Below are the code and all the weights of a small trained network. Each question names an input and a target symbol and asks about switching units off, where a switched-off unit gives its printed mean instead of its output.

import numpy as np


def w(rows, s, z=0):
    codes = np.array(rows[::2]) - 128.0
    scale = np.full(codes.shape[1], s)
    scale[-1] = z or s
    return codes * scale


def norm(h):
    return h / np.sqrt((h * h).mean(-1, keepdims=True) + 1e-5)


def f(y):
    return y / 2 * (1 + np.tanh(0.7978845608 * (y + 0.044715 * y**3)))


def softmax(a):
    e = np.exp(a - a.max(-1, keepdims=True))
    return e / e.sum(-1, keepdims=True)


def log_softmax(a):
    a = a - a.max(-1, keepdims=True)
    return a - np.log(np.exp(a).sum(-1, keepdims=True))


def net(x, mask):
    ids = ['αβζθξπστω'.index(c) for c in x.split()]
    T = len(ids)
    res = E[ids] + P[:T]
    u = 0
    for l in range(3):
        r = norm(res)
        for j in range(2):
            rows = slice(2 * j, 2 * j + 2)
            q, k, v = (r @ M[l][rows].T for M in (Q, K, V))
            z = softmax(np.where(np.tri(T) > 0, q @ k.T / 2**0.5, -1e9)) @ v
            o = O[l][rows]
            res = res + np.where(mask[u + j], z, o[:, -1]) @ o[:, :-1]
        u += 2
        y = f(norm(res) @ A[l][:, :-1].T + A[l][:, -1])
        res = res + np.where(mask[u : u + 4], y, B[l][:, -1]) @ B[l][:, :-1]
        u += 4
    return log_softmax(norm(res)[-1] @ U[:, :-1].T + U[:, -1])


Q, K, V, O, A, B = {}, {}, {}, {}, {}, {}
E = w([
[174,84,119,85,105,125,131,141],'α',
[159,79,132,113,120,90,159,112],'β',
[133,86,113,123,89,106,78,145],'ζ',
[134,100,134,170,119,82,109,118],'θ',
[165,250,103,165,195,113,163,147],'ξ',
[99,146,135,74,87,131,124,78],'π',
[140,125,127,83,70,134,93,110],'σ',
[125,145,150,137,99,93,136,63],'τ',
[74,138,127,131,86,98,75,97],'ω',
],0.017)
P = w([
[145,132,43,155,67,158,222,120],'0',
[103,145,104,131,81,96,212,182],'1',
[134,138,6,153,78,101,149,140],'2',
[120,159,150,126,55,64,181,205],'3',
[158,137,16,135,99,94,123,113],'4',
[143,148,170,131,89,74,142,181],'5',
[182,136,70,140,121,107,99,106],'6',
[156,126,157,111,126,95,126,144],'7',
[186,151,186,156,102,114,110,118],'8',
[200,134,107,141,144,133,69,75],'9',
[186,151,232,118,133,116,104,154],'10',
[202,114,121,117,200,150,45,78],'11',
[169,149,254,124,183,131,73,160],'12',
[214,157,167,144,191,128,52,54],'13',
],0.0098)
Q[0] = w([
[237,199,249,105,120,28,79,89],'0.h1',
[68,130,206,107,86,98,192,218],'0.h1',
[76,115,111,158,119,205,162,157],'0.h2',
[122,145,179,115,104,111,146,171],'0.h2',
],0.012)
K[0] = w([
[133,98,148,103,177,132,81,91],'0.h1',
[135,134,6,124,134,112,134,97],'0.h1',
[122,109,102,129,88,101,161,131],'0.h2',
[135,119,92,120,145,117,123,102],'0.h2',
],0.018)
V[0] = w([
[147,142,85,192,94,173,31,185],'0.h1',
[217,98,121,93,143,165,156,162],'0.h1',
[109,189,138,25,147,165,92,161],'0.h2',
[83,1,110,103,57,119,122,74],'0.h2',
],0.009)
O[0] = w([
[141,122,50,164,155,163,71,117,188],'0.h1',
[156,171,93,159,51,82,126,122,9],'0.h1',
[109,147,195,244,54,176,150,175,5],'0.h2',
[138,81,59,134,119,162,194,4,58],'0.h2',
],0.012,0.0027)
A[0] = w([
[240,98,89,82,140,176,190,248,32],'0.n1',
[40,53,148,146,124,48,111,207,8],'0.n2',
[65,173,142,184,150,7,60,147,52],'0.n3',
[201,2,122,175,132,80,115,170,199],'0.n4',
],0.0062,0.0016)
B[0] = w([
[144,122,103,86,8,126,100,167,147],'0.n1',
[55,156,64,144,168,85,93,110,167],'0.n2',
[121,82,113,54,162,153,112,61,255],'0.n3',
[117,112,138,158,146,42,177,149,189],'0.n4',
],0.011,0.0038)
Q[1] = w([
[123,137,89,178,80,185,253,124],'1.h1',
[40,103,121,120,132,173,125,59],'1.h1',
[145,168,52,129,68,117,178,235],'1.h2',
[145,230,164,136,193,150,89,185],'1.h2',
],0.0074)
K[1] = w([
[126,149,27,102,18,126,240,136],'1.h1',
[131,182,95,176,253,253,224,105],'1.h1',
[145,222,53,84,34,111,110,124],'1.h2',
[166,223,213,100,124,188,86,252],'1.h2',
],0.0059)
V[1] = w([
[71,88,167,112,60,88,25,122],'1.h1',
[131,149,68,2,116,187,118,170],'1.h1',
[84,72,148,106,90,89,90,121],'1.h2',
[138,52,137,153,140,120,130,177],'1.h2',
],0.0086)
O[1] = w([
[190,1,136,148,118,95,140,10,244],'1.h1',
[66,142,215,228,32,161,99,141,252],'1.h1',
[195,104,134,137,111,136,143,39,150],'1.h2',
[176,144,83,121,99,71,147,67,76],'1.h2',
],0.0087,0.0037)
A[1] = w([
[92,90,212,4,142,121,102,138,6],'1.n1',
[146,221,53,130,195,177,218,116,255],'1.n2',
[218,138,142,205,187,117,104,192,169],'1.n3',
[57,116,131,1,193,112,100,107,28],'1.n4',
],0.0079,0.00097)
B[1] = w([
[176,202,145,188,164,180,147,62,248],'1.n1',
[79,107,140,164,92,134,1,171,203],'1.n2',
[100,42,110,128,96,99,142,63,197],'1.n3',
[202,185,115,98,137,120,160,159,254],'1.n4',
],0.0097,0.0043)
Q[2] = w([
[116,148,45,140,202,193,254,223],'2.h1',
[129,177,218,101,169,153,112,223],'2.h1',
[99,177,95,79,41,33,118,90],'2.h2',
[184,31,189,155,166,97,68,149],'2.h2',
],0.0067)
K[2] = w([
[2,202,61,103,148,149,150,128],'2.h1',
[47,166,121,127,153,93,133,191],'2.h1',
[112,144,92,137,136,128,100,218],'2.h2',
[167,101,140,159,131,102,67,63],'2.h2',
],0.008)
V[2] = w([
[171,17,160,196,182,106,234,227],'2.h1',
[190,124,183,12,3,244,63,109],'2.h1',
[49,208,99,105,98,87,95,176],'2.h2',
[162,119,162,114,192,71,162,186],'2.h2',
],0.0053)
O[2] = w([
[117,134,113,24,51,159,47,113,1],'2.h1',
[254,153,153,158,147,167,134,185,215],'2.h1',
[170,92,143,100,169,219,131,95,116],'2.h2',
[88,110,67,155,112,154,147,128,29],'2.h2',
],0.0096,0.0033)
A[2] = w([
[109,30,156,138,254,218,134,106,5],'2.n1',
[145,42,111,103,136,122,216,108,89],'2.n2',
[112,140,218,91,101,115,200,130,183],'2.n3',
[113,252,91,193,93,52,123,139,161],'2.n4',
],0.008,0.0032)
B[2] = w([
[157,19,234,25,2,188,112,145,253],'2.n1',
[65,155,218,142,124,155,46,152,210],'2.n2',
[5,123,76,153,100,88,116,9,196],'2.n3',
[164,75,169,64,88,175,120,253,224],'2.n4',
],0.0093,0.0028)
U = w([
[171,128,104,112,47,111,112,162,66],'α',
[90,139,124,53,76,67,128,116,121],'β',
[97,79,56,174,133,140,76,119,186],'ζ',
[152,96,76,62,191,105,119,135,134],'θ',
[89,158,143,133,138,119,70,193,254],'ξ',
[58,127,155,199,107,159,126,105,107],'π',
[152,105,127,248,118,156,122,152,40],'σ',
[147,143,152,131,176,107,179,119,154],'τ',
[121,47,166,81,137,177,117,121,81],'ω',
],0.013,0.0035)

Each question gives the input, a string of symbols that net reads in full, and the target symbol t.
The units are the heads (2 rows each of Q, K, V and O) and the neurons (one row each of A and B). Each row of codes is followed by its name. A weight is (code - 128) times the scale printed after its matrix; where a second scale follows, it is the last column's (O, A, B and U).
mask holds one flag per unit, layer by layer, with each layer's heads first. A switched-off unit (its flag False) gives its mean, the last column of its rows in O or B, instead of its output. The means were averaged over made-up inputs and are rounded, as every weight is.
A unit's drop is (log p(t) with every unit on - log p(t) with that unit switched off) / (log p(t) with every unit on - log p(t) with every unit switched off).
The circuit of an input: a set's keep is (log p(t) with only the set's units on - log p(t) with every unit switched off) / (log p(t) with every unit on - log p(t) with every unit switched off). Starting from the 12 units with the biggest drops (on a tie, the unit counted first), units are removed one at a time, each time the one whose removal leaves the highest keep (on an exact tie, the one counted first), for as long as the keep stays at least 0.8.
circuit, biggest first: the units of the circuit, biggest drop first
most important unit: the unit with the biggest drop
k most important neurons: the k neurons with the biggest drops, biggest first
heads that matter: for each layer, one digit per head in row order, 1 if its drop is at least 0.15 and else 0, layers parted by /
input π ξ ω α ω, target α: circuit, biggest first -> [2.h1]
input α τ ξ ω, target ω: heads that matter -> 01 / 10 / 11
input ζ θ ω ω ω β ξ ξ θ, target ξ: heads that matter -> 01 / 00 / 00
input π ξ τ ξ α, target ξ: heads that matter -> 01 / 00 / 00
input ζ π ζ, target π: circuit, biggest first -> [0.h2 0.h1 2.n2 1.h1]
input τ ξ τ τ ζ α ξ, target α: heads that matter -> 10 / 10 / 00
input π σ τ σ ζ ζ ξ β ω ω ω ξ, target ω: circuit, biggest first -> [2.n1 0.h1]
input π ω τ ω θ π ζ τ θ π, target θ: heads that matter -> 01 / 10 / 00
input ω ω θ τ ω σ ξ τ ζ ξ τ π β, target π: circuit, biggest first -> [0.h2 2.n3 0.h1]
input ξ τ θ ω θ β ξ, target β: circuit, biggest first -> [0.h1 2.h1]
input ω θ ω ξ ξ α π, target α: heads that matter -> 10 / 00 / 10
input σ θ ξ ξ σ θ ω ξ ω ξ ζ β π ω, target π: heads that matter -> 11 / 00 / 00
input α σ σ ω ζ ζ ω β ζ ζ β σ θ τ, target θ: heads that matter -> 01 / 10 / 00
input π τ ω π θ θ τ ω ω ω σ ζ ζ σ, target ζ: most important unit -> 0.h1
input τ ξ ω ω θ α α α ω ξ τ ζ, target τ: heads that matter -> 10 / 00 / 00
input τ ω π, target ω: 2 most important neurons -> [2.n1 1.n2]
input θ β ω ξ σ, target σ: heads that matter -> 00 / 10 / 10
input β θ π ζ τ ω α α ζ τ π, target τ: heads that matter -> 01 / 10 / 00
input ω τ ω β σ ξ ω ξ, target ω: heads that matter -> 10 / 10 / 00
input θ ζ σ σ ω ω ξ ω ζ σ β ξ β, target ξ: circuit, biggest first -> [0.h2]
input β ω ζ τ π, target τ: 2 most important neurons -> [1.n4 1.n1]
input σ π θ α σ ζ β α, target β: heads that matter -> 11 / 00 / 00
input θ α β β τ θ ω α τ, target α: 2 most important neurons -> [2.n4 0.n3]
input β ω ξ θ τ ξ α σ, target α: 2 most important neurons -> [2.n2 1.n2]
input π ω β β ω τ ζ ω π α ξ θ ξ, target θ: 2 most important neurons -> [1.n3 0.n3]
input α ξ ξ σ ξ ξ ζ α ω ζ π β, target π: circuit, biggest first -> [0.h2 0.h1 2.n3]
